Below are the code and all the weights of a small trained network. Each question names an input and a target symbol and asks about switching units off, where a switched-off unit gives its printed mean instead of its output.

import numpy as np


def w(rows, s, z=0):
    codes = np.array(rows[::2]) - 128.0
    scale = np.full(codes.shape[1], s)
    scale[-1] = z or s
    return codes * scale


def norm(h):
    return h / np.sqrt((h * h).mean(-1, keepdims=True) + 1e-5)


def f(y):
    return y / 2 * (1 + np.tanh(0.7978845608 * (y + 0.044715 * y**3)))


def softmax(a):
    e = np.exp(a - a.max(-1, keepdims=True))
    return e / e.sum(-1, keepdims=True)


def log_softmax(a):
    a = a - a.max(-1, keepdims=True)
    return a - np.log(np.exp(a).sum(-1, keepdims=True))


def net(x, mask):
    ids = ['ΓΘΨαβεηλμτφω'.index(c) for c in x.split()]
    T = len(ids)
    res = E[ids] + P[:T]
    u = 0
    for l in range(2):
        q, k, v = (norm(res) @ M[l].T for M in (Q, K, V))
        z = softmax(np.where(np.tri(T) > 0, q @ k.T / 2**0.5, -1e9)) @ v
        res = res + np.where(mask[u], z, O[l][:, -1]) @ O[l][:, :-1]
        u += 1
        y = f(norm(res) @ A[l][:, :-1].T + A[l][:, -1])
        res = res + np.where(mask[u : u + 12], y, B[l][:, -1]) @ B[l][:, :-1]
        u += 12
    return log_softmax(norm(res)[-1] @ U[:, :-1].T + U[:, -1])


Q, K, V, O, A, B = {}, {}, {}, {}, {}, {}
E = w([
[53,147,97,157,128,125,159,135],'Γ',
[52,147,112,149,127,133,167,152],'Θ',
[74,166,89,152,120,119,157,179],'Ψ',
[127,167,130,160,95,112,133,226],'α',
[110,12,189,112,120,170,119,186],'β',
[95,249,177,138,166,192,105,199],'ε',
[36,175,111,109,167,234,137,91],'η',
[101,152,108,86,194,134,73,192],'λ',
[66,114,74,48,164,189,115,116],'μ',
[118,106,93,63,155,84,84,153],'τ',
[164,101,97,90,65,112,114,126],'φ',
[174,174,1,168,140,102,121,118],'ω',
],0.0086)
P = w([
[12,133,79,150,65,114,91,138],'0',
[67,173,104,126,101,126,115,153],'1',
[96,169,115,124,122,126,129,135],'2',
[112,170,124,119,140,130,168,156],'3',
[128,175,129,114,164,137,193,148],'4',
[138,168,121,121,180,135,220,155],'5',
[148,161,120,130,204,138,254,141],'6',
],0.0072)
Q[0] = w([
[81,129,105,110,199,195,222,254],'0.h0',
[48,139,99,70,61,131,34,151],'0.h0',
],0.0074)
K[0] = w([
[228,186,110,2,162,114,171,81],'0.h0',
[140,50,106,109,46,103,6,108],'0.h0',
],0.008)
V[0] = w([
[112,154,205,182,203,117,86,172],'0.h0',
[133,150,146,171,76,253,137,89],'0.h0',
],0.0056)
O[0] = w([
[68,74,125,224,190,109,105,173,2],'0.h0',
[140,83,87,157,91,255,140,172,13],'0.h0',
],0.0085,0.0023)
A[0] = w([
[208,164,156,103,195,154,37,169,6],'0.n0',
[116,173,226,117,119,149,116,135,164],'0.n1',
[174,2,239,96,140,128,124,157,93],'0.n2',
[145,113,143,109,67,126,83,172,212],'0.n3',
[60,120,109,84,181,142,142,88,199],'0.n4',
[128,97,106,109,134,52,134,102,148],'0.n5',
[80,89,154,174,203,140,150,118,110],'0.n6',
[186,160,143,51,119,85,99,74,123],'0.n7',
[102,132,96,162,139,142,224,152,118],'0.n8',
[153,164,130,94,117,155,179,141,178],'0.n9',
[146,77,180,163,141,136,151,163,61],'0.n10',
[89,129,191,142,88,143,82,127,133],'0.n11',
],0.0071,0.0021)
B[0] = w([
[139,56,106,58,75,212,118,52,117],'0.n0',
[99,89,92,127,67,18,157,100,179],'0.n1',
[106,121,162,148,254,141,218,66,181],'0.n2',
[56,118,83,120,155,123,180,119,167],'0.n3',
[155,141,167,88,123,78,53,154,249],'0.n4',
[129,193,140,89,120,154,101,136,162],'0.n5',
[150,137,159,170,89,115,90,183,170],'0.n6',
[110,146,170,170,98,160,198,136,238],'0.n7',
[149,114,136,81,104,167,113,198,238],'0.n8',
[159,87,138,82,137,101,95,165,252],'0.n9',
[122,137,82,204,203,159,130,121,128],'0.n10',
[115,118,119,91,133,91,173,151,140],'0.n11',
],0.0066,0.0037)
Q[1] = w([
[112,150,160,115,184,159,163,242],'1.h0',
[158,52,184,255,187,218,111,28],'1.h0',
],0.0097)
K[1] = w([
[204,55,193,70,253,114,160,130],'1.h0',
[102,187,152,105,2,113,25,199],'1.h0',
],0.008)
V[1] = w([
[115,74,173,54,165,141,61,119],'1.h0',
[189,220,2,131,172,133,96,111],'1.h0',
],0.0077)
O[1] = w([
[30,102,92,98,214,128,93,68,142],'1.h0',
[224,207,83,64,45,132,2,129,4],'1.h0',
],0.0092,0.0036)
A[1] = w([
[147,135,103,100,137,124,120,180,67],'1.n0',
[152,173,186,97,118,138,157,145,28],'1.n1',
[89,98,101,129,152,127,135,157,125],'1.n2',
[99,138,151,65,96,135,132,110,255],'1.n3',
[89,133,143,175,154,116,115,132,169],'1.n4',
[135,79,90,152,98,228,137,137,173],'1.n5',
[140,117,102,105,134,104,203,48,101],'1.n6',
[111,115,136,165,164,127,199,102,111],'1.n7',
[97,154,4,128,152,109,147,146,177],'1.n8',
[127,141,57,100,163,134,108,95,152],'1.n9',
[112,109,165,130,173,146,196,120,93],'1.n10',
[178,104,147,174,80,45,160,144,88],'1.n11',
],0.011,0.0033)
B[1] = w([
[51,117,117,120,138,132,100,67,141],'1.n0',
[71,85,121,169,51,150,180,99,157],'1.n1',
[182,120,62,109,94,155,89,84,196],'1.n2',
[159,125,130,183,165,119,185,96,216],'1.n3',
[174,162,93,190,136,106,114,97,186],'1.n4',
[78,253,198,91,207,176,177,15,132],'1.n5',
[127,151,58,171,51,139,114,135,177],'1.n6',
[160,192,55,80,137,103,125,175,240],'1.n7',
[159,86,165,108,141,148,110,106,174],'1.n8',
[180,55,167,139,83,133,168,187,138],'1.n9',
[162,128,65,67,114,121,137,160,255],'1.n10',
[155,72,163,96,199,139,100,82,147],'1.n11',
],0.0076,0.0083)
U = w([
[77,139,23,130,158,110,165,128,238],'Γ',
[177,135,123,132,170,128,179,206,54],'Θ',
[248,170,116,96,73,120,82,123,150],'Ψ',
[124,168,219,110,181,25,144,73,69],'α',
[120,199,157,255,140,201,119,195,162],'β',
[28,96,109,135,33,111,86,177,3],'ε',
[144,106,179,109,51,132,254,64,32],'η',
[157,8,137,33,141,167,95,101,85],'λ',
[131,60,225,173,102,115,134,228,207],'μ',
[112,193,203,102,177,234,138,84,142],'τ',
[128,85,106,219,105,144,94,42,166],'φ',
[127,114,133,189,189,77,2,139,176],'ω',
],0.01,0.0021)

Each question gives the input, a string of symbols that net reads in full, and the target symbol t.
The units are the heads (2 rows each of Q, K, V and O) and the neurons (one row each of A and B). Each row of codes is followed by its name. A weight is (code - 128) times the scale printed after its matrix; where a second scale follows, it is the last column's (O, A, B and U).
mask holds one flag per unit, layer by layer, with each layer's heads first. A switched-off unit (its flag False) gives its mean, the last column of its rows in O or B, instead of its output. The means were averaged over made-up inputs and are rounded, as every weight is.
A unit's drop is (log p(t) with every unit on - log p(t) with that unit switched off) / (log p(t) with every unit on - log p(t) with every unit switched off).
The circuit of an input: a set's keep is (log p(t) with only the set's units on - log p(t) with every unit switched off) / (log p(t) with every unit on - log p(t) with every unit switched off). Starting from the 12 units with the biggest drops (on a tie, the unit counted first), units are removed one at a time, each time the one whose removal leaves the highest keep (on an exact tie, the one counted first), for as long as the keep stays at least 0.8.
circuit, biggest first: the units of the circuit, biggest drop first
most important unit: the unit with the biggest drop
k most important neurons: the k neurons with the biggest drops, biggest first
k most important neurons of layer l: the k neurons of layer l with the biggest drops, biggest first
input τ η ω ε η, target Ψ: circuit, biggest first => (1.h0 0.n4)
input Θ Γ Θ φ β ε, target Γ: circuit, biggest first => (1.h0 1.n7)
input Ψ ω Θ Θ φ α, target η: circuit, biggest first => (0.h0 1.n1)
input Ψ Θ η λ μ, target λ: circuit, biggest first => (1.n9 1.h0 1.n7)
input φ λ τ η ω τ, target Ψ: 2 most important neurons => (0.n4 0.n5)
input ω α η ω Γ, target Ψ: circuit, biggest first => (1.h0)
input τ Θ ε Ψ, target β: 2 most important neurons of layer 1 => (1.n10 1.n7)
input Ψ η ε Γ, target τ: circuit, biggest first => (1.n5 0.h0 0.n8)
input φ τ μ Θ μ, target λ: circuit, biggest first => (1.h0 1.n9 1.n7)
input ω ω ε α η, target τ: 2 most important neurons => (0.n6 1.n5)
input η α α φ ω ε μ, target Ψ: 3 most important neurons of layer 0 => (0.n4 0.n2 0.n6)
input Ψ φ η Γ Θ, target τ: 2 most important neurons => (0.n8 1.n5)
input φ Γ Θ η, target τ: circuit, biggest first => (0.h0 1.n5)
input λ ω Ψ φ Γ, target η: most important unit => 0.n7
input μ Θ η λ, target ω: 2 most important neurons => (1.n10 0.n6)
input μ η α α Γ, target μ: 2 most important neurons => (0.n6 0.n4)
input α Ψ Ψ, target μ: 2 most important neurons => (0.n3 0.n4)
input Ψ φ λ ε Θ, target ω: 2 most important neurons => (0.n6 0.n0)
input ω Θ Θ Ψ, target ε: 2 most important neurons => (1.n0 0.n7)
input τ φ ω α, target Ψ: circuit, biggest first => (1.h0)
input Ψ Γ ε α Ψ, target β: 2 most important neurons of layer 0 => (0.n1 0.n8)
